Here is a tiny trained network, its code and every weight. The questions are about switching its units off for an input and a target symbol, where a switched-off unit gives its printed mean instead of its output.

import numpy as np


def w(rows, s, z=0):
    codes = np.array(rows[::2]) - 128.0
    scale = np.full(codes.shape[1], s)
    scale[-1] = z or s
    return codes * scale


def norm(h):
    return h / np.sqrt((h * h).mean(-1, keepdims=True) + 1e-5)


def f(y):
    return y / 2 * (1 + np.tanh(0.7978845608 * (y + 0.044715 * y**3)))


def softmax(a):
    e = np.exp(a - a.max(-1, keepdims=True))
    return e / e.sum(-1, keepdims=True)


def log_softmax(a):
    a = a - a.max(-1, keepdims=True)
    return a - np.log(np.exp(a).sum(-1, keepdims=True))


def net(x, mask):
    ids = ['αβεζθλξψω'.index(c) for c in x.split()]
    T = len(ids)
    res = E[ids] + P[:T]
    u = 0
    for l in range(2):
        q, k, v = (norm(res) @ M[l].T for M in (Q, K, V))
        z = softmax(np.where(np.tri(T) > 0, q @ k.T / 2**0.5, -1e9)) @ v
        res = res + np.where(mask[u], z, O[l][:, -1]) @ O[l][:, :-1]
        u += 1
        y = f(norm(res) @ A[l][:, :-1].T + A[l][:, -1])
        res = res + np.where(mask[u : u + 12], y, B[l][:, -1]) @ B[l][:, :-1]
        u += 12
    return log_softmax(norm(res)[-1] @ U[:, :-1].T + U[:, -1])


Q, K, V, O, A, B = {}, {}, {}, {}, {}, {}
E = w([
[121,133,163,193,107,109,145],'α',
[144,77,137,161,102,106,179],'β',
[144,164,165,2,196,110,165],'ε',
[137,152,117,221,92,89,154],'ζ',
[145,63,198,105,136,111,100],'θ',
[88,127,149,153,52,72,54],'λ',
[172,126,132,150,180,117,105],'ξ',
[60,184,79,112,161,111,106],'ψ',
[112,167,142,113,130,194,92],'ω',
],0.027)
P = w([
[120,109,137,254,205,153,239],'0',
[125,73,111,213,123,182,207],'1',
[144,102,133,170,81,198,156],'2',
[173,169,153,122,17,209,104],'3',
[217,231,145,117,6,200,93],'4',
[168,214,189,132,52,135,210],'5',
],0.0088)
Q[0] = w([
[210,41,113,248,140,209,32],'0.h0',
[194,198,153,117,26,139,148],'0.h0',
],0.016)
K[0] = w([
[202,89,100,163,155,206,86],'0.h0',
[254,161,120,88,74,152,44],'0.h0',
],0.02)
V[0] = w([
[131,85,123,84,76,53,206],'0.h0',
[114,163,83,147,105,172,250],'0.h0',
],0.011)
O[0] = w([
[105,182,254,92,184,53,109,2],'0.h0',
[89,182,109,113,49,156,214,108],'0.h0',
],0.0077,0.0095)
A[0] = w([
[93,60,153,138,132,132,123,69],'0.n0',
[86,140,158,119,47,100,83,11],'0.n1',
[116,182,172,81,116,99,142,154],'0.n2',
[173,132,88,3,180,106,176,32],'0.n3',
[73,151,97,53,47,91,42,41],'0.n4',
[76,113,116,209,151,117,116,89],'0.n5',
[129,69,107,91,124,145,117,22],'0.n6',
[161,92,124,150,71,113,104,73],'0.n7',
[72,91,118,140,89,65,66,4],'0.n8',
[98,140,149,103,145,80,95,157],'0.n9',
[162,139,68,129,231,128,158,85],'0.n10',
[69,204,56,113,174,69,128,118],'0.n11',
],0.016,0.0031)
B[0] = w([
[140,128,104,149,136,149,186,149],'0.n0',
[144,103,110,159,146,57,138,148],'0.n1',
[152,76,87,159,97,133,132,159],'0.n2',
[156,64,97,3,76,105,111,144],'0.n3',
[131,152,74,151,171,100,84,182],'0.n4',
[142,106,107,106,132,161,191,205],'0.n5',
[125,166,117,152,106,147,154,150],'0.n6',
[149,91,76,191,144,105,126,250],'0.n7',
[60,78,75,117,169,103,159,138],'0.n8',
[140,113,88,120,147,157,153,132],'0.n9',
[166,169,182,125,194,121,139,254],'0.n10',
[111,220,90,141,101,77,177,197],'0.n11',
],0.023,0.0064)
Q[1] = w([
[87,66,101,105,4,195,27],'1.h0',
[115,152,125,3,110,90,152],'1.h0',
],0.014)
K[1] = w([
[112,118,131,90,43,161,144],'1.h0',
[97,68,199,109,142,128,252],'1.h0',
],0.023)
V[1] = w([
[130,27,114,126,235,30,199],'1.h0',
[106,228,4,59,158,82,166],'1.h0',
],0.015)
O[1] = w([
[187,148,129,134,99,97,8,254],'1.h0',
[92,51,24,90,182,59,103,118],'1.h0',
],0.012,0.0057)
A[1] = w([
[145,105,128,128,102,86,158,156],'1.n0',
[98,162,90,79,163,159,130,172],'1.n1',
[143,132,111,78,109,127,78,50],'1.n2',
[70,151,208,108,101,103,107,4],'1.n3',
[160,167,155,118,93,100,130,65],'1.n4',
[105,169,154,78,108,197,129,124],'1.n5',
[172,138,160,132,185,89,100,138],'1.n6',
[185,167,171,128,215,140,110,6],'1.n7',
[123,135,132,87,145,97,71,66],'1.n8',
[115,254,84,121,118,79,150,3],'1.n9',
[126,129,152,109,155,90,147,165],'1.n10',
[105,144,117,120,144,181,128,165],'1.n11',
],0.028,0.0037)
B[1] = w([
[122,193,169,106,136,109,80,158],'1.n0',
[168,188,202,135,116,150,76,157],'1.n1',
[137,115,115,86,38,195,186,135],'1.n2',
[73,39,203,196,23,113,110,129],'1.n3',
[62,94,138,120,185,105,142,166],'1.n4',
[104,146,68,93,148,163,5,147],'1.n5',
[132,125,162,43,157,168,173,224],'1.n6',
[187,86,216,95,249,140,154,252],'1.n7',
[90,93,72,97,24,137,171,136],'1.n8',
[158,236,143,163,104,16,229,187],'1.n9',
[161,126,76,199,99,141,108,135],'1.n10',
[91,171,108,76,135,161,108,145],'1.n11',
],0.024,0.018)
U = w([
[81,165,81,90,179,215,64,156],'α',
[112,196,132,100,137,61,181,137],'β',
[126,94,133,96,149,113,97,3],'ε',
[188,61,187,75,236,160,153,176],'ζ',
[154,43,120,13,46,129,147,122],'θ',
[81,24,36,113,213,79,101,163],'λ',
[61,44,96,151,146,199,254,71],'ξ',
[34,31,205,145,113,121,108,170],'ψ',
[244,80,104,197,107,186,95,79],'ω',
],0.0063,0.0024)

Each question gives the input, a string of symbols that net reads in full, and the target symbol t.
The units are the heads (2 rows each of Q, K, V and O) and the neurons (one row each of A and B). Each row of codes is followed by its name. A weight is (code - 128) times the scale printed after its matrix; where a second scale follows, it is the last column's (O, A, B and U).
mask holds one flag per unit, layer by layer, with each layer's heads first. A switched-off unit (its flag False) gives its mean, the last column of its rows in O or B, instead of its output. The means were averaged over made-up inputs and are rounded, as every weight is.
A unit's drop is (log p(t) with every unit on - log p(t) with that unit switched off) / (log p(t) with every unit on - log p(t) with every unit switched off).
The circuit of an input: a set's keep is (log p(t) with only the set's units on - log p(t) with every unit switched off) / (log p(t) with every unit on - log p(t) with every unit switched off). Starting from the 12 units with the biggest drops (on a tie, the unit counted first), units are removed one at a time, each time the one whose removal leaves the highest keep (on an exact tie, the one counted first), for as long as the keep stays at least 0.8.
circuit, biggest first: the units of the circuit, biggest drop first
unit that matters most: the unit with the biggest drop
k most important neurons: the k neurons with the biggest drops, biggest first
top k neurons in layer l: the k neurons of layer l with the biggest drops, biggest first
drop when u is switched off: that unit's drop, to one decimal
input α ψ β ζ, target λ: circuit, biggest first : (1.h0; 1.n7)
input ξ ξ ξ θ ζ, target ω: circuit, biggest first : (1.n7; 1.n9; 0.n11; 0.n7)
input β β β β, target ψ: unit that matters most : 0.h0
input ψ ξ ξ ξ θ θ, target ω: 2 most important neurons : (0.n10; 1.n7)
input ζ ω λ, target λ: 2 most important neurons : (0.n4; 0.n8)
input ξ ξ ξ λ ψ, target β: 2 most important neurons : (0.n11; 1.n9)
input ξ ξ ψ ξ β, target λ: circuit, biggest first : (0.n4; 1.h0; 1.n7)
input ξ ξ ζ, target ω: circuit, biggest first : (1.n7; 1.n9; 0.n11; 1.n6)
input α λ ψ ψ ξ β, target λ: circuit, biggest first : (1.h0; 1.n7; 1.n9)
input β α ξ β β α, target ψ: top 2 neurons in layer 0 : (0.n11; 0.n10)
input α ξ ξ β β β, target ψ: top 2 neurons in layer 0 : (0.n10; 0.n11)
input ψ ξ ξ α β, target ω: 4 most important neurons : (1.n7; 0.n7; 1.n9; 0.n10)
input λ θ β, target θ: top 2 neurons in layer 0 : (0.n10; 0.n4)
input ξ α β, target ω: unit that matters most : 1.n7
input β ψ θ, target λ: 2 most important neurons : (0.n10; 1.n7)
input λ β ζ, target θ: 3 most important neurons : (0.n4; 0.n11; 1.n2)
input ψ α ω, target α: 2 most important neurons : (1.n5; 1.n7)
input α ζ λ ψ ψ ζ, target λ: top 2 neurons in layer 1 : (1.n7; 1.n9)
input ζ β ξ ψ β α, target λ: 2 most important neurons : (0.n4; 0.n2)
input β ζ β, target β: circuit, biggest first : (1.n7)
input ξ ω ε ω α, target ξ: 2 most important neurons : (1.n7; 1.n9)
input λ ξ β λ θ α, target θ: 2 most important neurons : (0.n4; 0.n10)
input ξ ξ β λ β, target θ: top 2 neurons in layer 0 : (0.n4; 0.n8)
input θ β β ζ, target β: 3 most important neurons : (1.n7; 1.n0; 0.n1)
input ξ ξ α ψ ω β, target ξ: drop when 1.h0 is switched off : 1.3
input θ θ ξ θ, target ω: drop when 0.n10 is switched off : 0.3
input ξ ψ β λ, target λ: drop when 0.n2 is switched off : 0.0
input α ε ψ ψ, target β: circuit, biggest first : (1.n9)
